Below are the code and all the weights of a small trained network. Each question names an input and a target symbol and asks about switching units off, where a switched-off unit gives its printed mean instead of its output.

import numpy as np


def w(rows, s, z=0):
    codes = np.array(rows[::2]) - 128.0
    scale = np.full(codes.shape[1], s)
    scale[-1] = z or s
    return codes * scale


def f(y):
    return np.maximum(y, 0)


def softmax(a):
    e = np.exp(a - a.max(-1, keepdims=True))
    return e / e.sum(-1, keepdims=True)


def log_softmax(a):
    a = a - a.max(-1, keepdims=True)
    return a - np.log(np.exp(a).sum(-1, keepdims=True))


def net(x, mask):
    ids = ['αγεζθμπφ'.index(c) for c in x.split()]
    T = len(ids)
    res = E[ids] + P[:T]
    u = 0
    for l in range(3):
        q, k, v = (res @ M[l].T for M in (Q, K, V))
        z = softmax(np.where(np.tri(T) > 0, q @ k.T / 2**0.5, -1e9)) @ v
        res = res + np.where(mask[u], z, O[l][:, -1]) @ O[l][:, :-1]
        u += 1
        y = f(res @ A[l][:, :-1].T + A[l][:, -1])
        res = res + np.where(mask[u : u + 8], y, B[l][:, -1]) @ B[l][:, :-1]
        u += 8
    return log_softmax(res[-1] @ U[:, :-1].T + U[:, -1])


Q, K, V, O, A, B = {}, {}, {}, {}, {}, {}
E = w([
[193,150,156],'α',
[196,67,107],'γ',
[162,121,108],'ε',
[95,192,150],'ζ',
[60,155,92],'θ',
[117,72,87],'μ',
[160,212,186],'π',
[250,106,146],'φ',
],0.015)
P = w([
[112,103,196],'0',
[167,179,2],'1',
[161,87,180],'2',
[161,187,6],'3',
[128,110,169],'4',
[58,147,69],'5',
[139,104,172],'6',
],0.015)
Q[0] = w([
[6,101,114],'0.h0',
[178,136,138],'0.h0',
],0.0024)
K[0] = w([
[66,242,254],'0.h0',
[106,66,91],'0.h0',
],0.0049)
V[0] = w([
[99,70,193],'0.h0',
[139,61,251],'0.h0',
],0.0024)
O[0] = w([
[77,168,131,2],'0.h0',
[170,74,254,42],'0.h0',
],0.0041,0.00069)
A[0] = w([
[88,98,44,174],'0.n0',
[81,192,87,124],'0.n1',
[163,151,79,108],'0.n2',
[60,86,214,124],'0.n3',
[117,63,72,1],'0.n4',
[169,180,244,81],'0.n5',
[189,98,185,33],'0.n6',
[121,133,131,94],'0.n7',
],0.011,0.0054)
B[0] = w([
[159,204,215,237],'0.n0',
[232,48,95,225],'0.n1',
[60,173,98,216],'0.n2',
[65,120,254,198],'0.n3',
[175,138,78,143],'0.n4',
[146,216,158,253],'0.n5',
[225,131,108,183],'0.n6',
[112,127,81,128],'0.n7',
],0.009,0.0053)
Q[1] = w([
[216,255,123],'1.h0',
[143,129,36],'1.h0',
],0.014)
K[1] = w([
[242,96,40],'1.h0',
[254,129,179],'1.h0',
],0.0082)
V[1] = w([
[3,200,18],'1.h0',
[132,124,130],'1.h0',
],0.0028)
O[1] = w([
[1,168,135,4],'1.h0',
[130,128,127,128],'1.h0',
],0.0087,0.0015)
A[1] = w([
[49,57,198,180],'1.n0',
[193,134,102,112],'1.n1',
[105,8,182,114],'1.n2',
[71,195,79,182],'1.n3',
[153,179,141,175],'1.n4',
[148,144,57,2],'1.n5',
[67,145,142,189],'1.n6',
[179,100,111,183],'1.n7',
],0.013,0.0089)
B[1] = w([
[2,100,119,181],'1.n0',
[57,106,79,210],'1.n1',
[160,28,24,153],'1.n2',
[165,35,100,191],'1.n3',
[134,56,222,245],'1.n4',
[70,239,109,155],'1.n5',
[187,235,143,169],'1.n6',
[123,66,74,205],'1.n7',
],0.0073,0.013)
Q[2] = w([
[123,31,250],'2.h0',
[155,84,94],'2.h0',
],0.015)
K[2] = w([
[185,238,2],'2.h0',
[145,69,115],'2.h0',
],0.0097)
V[2] = w([
[214,14,64],'2.h0',
[254,250,196],'2.h0',
],0.0061)
O[2] = w([
[100,235,1,255],'2.h0',
[69,94,143,36],'2.h0',
],0.0077,0.0058)
A[2] = w([
[123,227,219,45],'2.n0',
[148,5,59,34],'2.n1',
[247,73,216,119],'2.n2',
[144,174,12,5],'2.n3',
[155,2,47,167],'2.n4',
[16,103,40,124],'2.n5',
[168,116,85,92],'2.n6',
[109,245,103,218],'2.n7',
],0.0084,0.014)
B[2] = w([
[73,204,18,179],'2.n0',
[124,33,254,170],'2.n1',
[172,176,71,211],'2.n2',
[96,170,227,194],'2.n3',
[109,248,96,246],'2.n4',
[108,51,82,187],'2.n5',
[48,177,91,162],'2.n6',
[143,72,233,255],'2.n7',
],0.0086,0.016)
U = w([
[89,105,18,177],'α',
[70,171,253,36],'γ',
[141,158,71,192],'ε',
[255,85,191,232],'ζ',
[206,189,27,127],'θ',
[198,246,171,21],'μ',
[117,38,172,250],'π',
[29,238,49,1],'φ',
],0.0065,0.0082)

Each question gives the input, a string of symbols that net reads in full, and the target symbol t.
The units are the heads (2 rows each of Q, K, V and O) and the neurons (one row each of A and B). Each row of codes is followed by its name. A weight is (code - 128) times the scale printed after its matrix; where a second scale follows, it is the last column's (O, A, B and U).
mask holds one flag per unit, layer by layer, with each layer's heads first. A switched-off unit (its flag False) gives its mean, the last column of its rows in O or B, instead of its output. The means were averaged over made-up inputs and are rounded, as every weight is.
A unit's drop is (log p(t) with every unit on - log p(t) with that unit switched off) / (log p(t) with every unit on - log p(t) with every unit switched off).
The circuit of an input: a set's keep is (log p(t) with only the set's units on - log p(t) with every unit switched off) / (log p(t) with every unit on - log p(t) with every unit switched off). Starting from the 12 units with the biggest drops (on a tie, the unit counted first), units are removed one at a time, each time the one whose removal leaves the highest keep (on an exact tie, the one counted first), for as long as the keep stays at least 0.8.
circuit, biggest first: the units of the circuit, biggest drop first
most important unit: the unit with the biggest drop
k most important neurons: the k neurons with the biggest drops, biggest first
k most important neurons of layer l: the k neurons of layer l with the biggest drops, biggest first
input ζ μ γ ζ, target ζ: 4 most important neurons	0.n3, 1.n5, 1.n0, 2.n1
input ζ π θ μ, target ζ: circuit, biggest first	2.h0, 1.n0, 0.n3
input ζ ζ π γ, target ζ: circuit, biggest first	2.h0, 0.n3
input ζ φ μ π, target ζ: 2 most important neurons of layer 1	1.n4, 1.n5
input ζ ζ φ α, target ζ: circuit, biggest first	0.n3, 2.h0
input ζ ε ζ φ θ α, target ζ: most important unit	1.h0
input ζ ε μ ε, target ζ: circuit, biggest first	2.h0, 1.n0, 0.n3
input μ θ μ γ, target μ: 2 most important neurons	1.n2, 1.n0
input π ζ φ γ, target π: 2 most important neurons	1.n5, 0.n3
input π φ γ ζ, target π: 2 most important neurons of layer 0	0.n5, 0.n3
input γ φ ζ φ, target γ: 4 most important neurons	2.n3, 2.n7, 1.n6, 1.n3
input μ θ ε ζ π ε θ, target π: 2 most important neurons	2.n4, 1.n0
input θ α θ θ, target θ: 2 most important neurons	1.n3, 1.n0
input α ε α ζ, target α: most important unit	0.n5
input γ π φ, target θ: 2 most important neurons of layer 1	1.n4, 1.n3
input θ θ γ γ ζ θ, target γ: 2 most important neurons of layer 1	1.n4, 1.n7
input ζ ε γ γ π π, target γ: 3 most important neurons of layer 2	2.n3, 2.n7, 2.n2
input ζ θ π φ, target ζ: 3 most important neurons of layer 0	0.n3, 0.n5, 0.n1
input γ θ ε θ, target γ: 3 most important neurons of layer 1	1.n2, 1.n5, 1.n7
input π φ ζ θ θ α μ, target α: 4 most important neurons of layer 1	1.n3, 1.n0, 1.n2, 1.n4
input ζ φ γ φ ε ζ, target γ: 4 most important neurons	2.n3, 2.n7, 1.n4, 0.n3
input γ ζ μ π α φ φ, target θ: most important unit	0.n6
